Below is a small trained network, with its code and all its weights. Each question gives an input and a target symbol and asks what happens when units are switched off, that is, made to give their printed mean instead of their output.

import numpy as np


def w(rows, s, z=0):
    codes = np.array(rows[::2]) - 128.0
    scale = np.full(codes.shape[1], s)
    scale[-1] = z or s
    return codes * scale


def norm(h):
    return h / np.sqrt((h * h).mean(-1, keepdims=True) + 1e-5)


def f(y):
    return np.maximum(y, 0)


def softmax(a):
    e = np.exp(a - a.max(-1, keepdims=True))
    return e / e.sum(-1, keepdims=True)


def log_softmax(a):
    a = a - a.max(-1, keepdims=True)
    return a - np.log(np.exp(a).sum(-1, keepdims=True))


def net(x, mask):
    ids = ['αβγδεηθμξπφω'.index(c) for c in x.split()]
    T = len(ids)
    res = E[ids] + P[:T]
    u = 0
    for l in range(3):
        q, k, v = (norm(res) @ M[l].T for M in (Q, K, V))
        z = softmax(np.where(np.tri(T) > 0, q @ k.T / 2**0.5, -1e9)) @ v
        res = res + np.where(mask[u], z, O[l][:, -1]) @ O[l][:, :-1]
        u += 1
        y = f(norm(res) @ A[l][:, :-1].T + A[l][:, -1])
        res = res + np.where(mask[u : u + 4], y, B[l][:, -1]) @ B[l][:, :-1]
        u += 4
    return log_softmax(norm(res)[-1] @ U[:, :-1].T + U[:, -1])


Q, K, V, O, A, B = {}, {}, {}, {}, {}, {}
E = w([
[144,89,134,87],'α',
[102,156,142,100],'β',
[129,202,180,152],'γ',
[86,94,162,138],'δ',
[86,147,212,209],'ε',
[204,204,225,120],'η',
[147,125,141,70],'θ',
[43,140,90,23],'μ',
[153,41,13,250],'ξ',
[47,142,102,114],'π',
[73,160,131,156],'φ',
[112,150,183,109],'ω',
],0.018)
P = w([
[143,139,119,155],'0',
[50,244,144,193],'1',
[65,252,147,198],'2',
[65,232,115,191],'3',
[102,82,241,115],'4',
[93,87,246,102],'5',
[131,73,204,113],'6',
],0.014)
Q[0] = w([
[153,126,37,52],'L0H0',
[221,91,252,93],'L0H0',
],0.036)
K[0] = w([
[223,190,143,115],'L0H0',
[50,179,253,102],'L0H0',
],0.04)
V[0] = w([
[186,224,163,153],'L0H0',
[196,92,1,225],'L0H0',
],0.0049)
O[0] = w([
[224,254,147,136,138],'L0H0',
[23,96,156,158,4],'L0H0',
],0.0065,0.0034)
A[0] = w([
[141,68,250,44,52],'L0N0',
[210,103,124,97,6],'L0N1',
[177,144,121,120,32],'L0N2',
[218,34,117,92,171],'L0N3',
],0.019,0.0025)
B[0] = w([
[184,144,247,69,246],'L0N0',
[165,167,103,104,146],'L0N1',
[98,199,105,82,138],'L0N2',
[126,47,86,51,158],'L0N3',
],0.014)
Q[1] = w([
[75,218,190,4],'L1H0',
[112,77,89,146],'L1H0',
],0.037)
K[1] = w([
[190,171,254,47],'L1H0',
[101,146,63,200],'L1H0',
],0.038)
V[1] = w([
[105,99,252,78],'L1H0',
[149,47,56,194],'L1H0',
],0.016)
O[1] = w([
[35,126,231,148,228],'L1H0',
[153,9,45,155,6],'L1H0',
],0.013,0.016)
A[1] = w([
[248,7,166,254,149],'L1N0',
[86,148,88,164,42],'L1N1',
[107,52,85,135,88],'L1N2',
[184,59,227,169,1],'L1N3',
],0.026,0.0041)
B[1] = w([
[240,109,4,96,185],'L1N0',
[109,161,132,142,155],'L1N1',
[106,133,95,127,171],'L1N2',
[115,124,217,170,254],'L1N3',
],0.039,0.0075)
Q[2] = w([
[114,185,91,200],'L2H0',
[66,254,61,191],'L2H0',
],0.032)
K[2] = w([
[122,70,107,144],'L2H0',
[207,3,74,121],'L2H0',
],0.033)
V[2] = w([
[38,161,46,129],'L2H0',
[100,101,118,2],'L2H0',
],0.047)
O[2] = w([
[88,95,115,5,254],'L2H0',
[205,96,220,84,50],'L2H0',
],0.032,0.0095)
A[2] = w([
[175,44,2,211,121],'L2N0',
[31,76,148,125,85],'L2N1',
[144,22,94,223,255],'L2N2',
[190,110,78,198,241],'L2N3',
],0.049,0.0044)
B[2] = w([
[177,185,2,105,193],'L2N0',
[96,122,187,168,252],'L2N1',
[96,48,104,64,167],'L2N2',
[161,79,100,143,183],'L2N3',
],0.071,0.02)
U = w([
[173,4,148,149,134],'α',
[147,204,145,54,105],'β',
[86,228,97,152,102],'γ',
[83,23,111,197,93],'δ',
[122,119,73,141,253],'ε',
[190,136,137,214,151],'η',
[232,107,188,128,116],'θ',
[164,54,161,45,122],'μ',
[120,114,118,133,135],'ξ',
[75,47,124,39,102],'π',
[5,130,90,120,90],'φ',
[173,228,150,158,94],'ω',
],0.02,0.012)

Each question gives the input, a string of symbols that net reads in full, and the target symbol t.
The units are the heads (2 rows each of Q, K, V and O) and the neurons (one row each of A and B). Each row of codes is followed by its name. A weight is (code - 128) times the scale printed after its matrix; where a second scale follows, it is the last column's (O, A, B and U).
mask holds one flag per unit, layer by layer, with each layer's heads first. A switched-off unit (its flag False) gives its mean, the last column of its rows in O or B, instead of its output. The means were averaged over made-up inputs and are rounded, as every weight is.
A unit's drop is (log p(t) with every unit on - log p(t) with that unit switched off) / (log p(t) with every unit on - log p(t) with every unit switched off).
The circuit of an input: a set's keep is (log p(t) with only the set's units on - log p(t) with every unit switched off) / (log p(t) with every unit on - log p(t) with every unit switched off). Starting from the 12 units with the biggest drops (on a tie, the unit counted first), units are removed one at a time, each time the one whose removal leaves the highest keep (on an exact tie, the one counted first), for as long as the keep stays at least 0.8.
units of the circuit, in order: the units of the circuit, biggest drop first
k most important neurons: the k neurons with the biggest drops, biggest first
k most important neurons of layer l: the k neurons of layer l with the biggest drops, biggest first
input γ φ δ, target γ: units of the circuit, in order => L2N2
input δ θ φ, target δ: units of the circuit, in order => L2H0, L2N2
input η π φ ω, target η: 3 most important neurons => L0N2, L1N3, L0N0
input θ δ η, target θ: units of the circuit, in order => L2H0, L0N3
input γ γ ε, target γ: 2 most important neurons => L1N0, L1N3
input μ η π, target μ: units of the circuit, in order => L0N0, L1N3, L2H0
input δ μ μ γ η ξ, target ε: 2 most important neurons => L2N0, L0N0
input μ ω θ φ, target μ: units of the circuit, in order => L1N3, L0N0, L2H0
input ω μ φ, target ω: 2 most important neurons => L0N2, L1N3
input β φ α, target β: 3 most important neurons of layer 1 => L1N3, L1N0, L1N2
input ξ φ η η, target β: 3 most important neurons => L2N1, L1N0, L0N0
input α π ε, target α: 2 most important neurons of layer 0 => L0N0, L0N3
input γ ω θ, target γ: 3 most important neurons => L1N3, L0N0, L0N2
input μ μ μ θ δ, target μ: units of the circuit, in order => L0N0
input θ η φ ε, target θ: units of the circuit, in order => L2H0, L0N3
input ω ε γ, target ω: 2 most important neurons of layer 0 => L0N2, L0N0
input μ η γ δ, target μ: units of the circuit, in order => L1N3, L0N0, L2H0
input β φ ε ε, target β: 3 most important neurons => L1N3, L0N0, L0N2
input ω η η π, target ω: 3 most important neurons => L1N3, L0N2, L2N2
input α α ε π, target α: most important neuron => L0N0
input δ β β μ, target δ: 3 most important neurons => L0N0, L1N3, L2N0
input ε ε δ, target ε: 2 most important neurons => L0N0, L2N0
input ε φ π φ, target ε: 2 most important neurons => L0N0, L2N0
input α β θ, target α: 2 most important neurons => L0N0, L2N2
input γ π φ, target γ: 2 most important neurons of layer 2 => L2N2, L2N1
input β φ φ, target β: 2 most important neurons of layer 2 => L2N1, L2N2
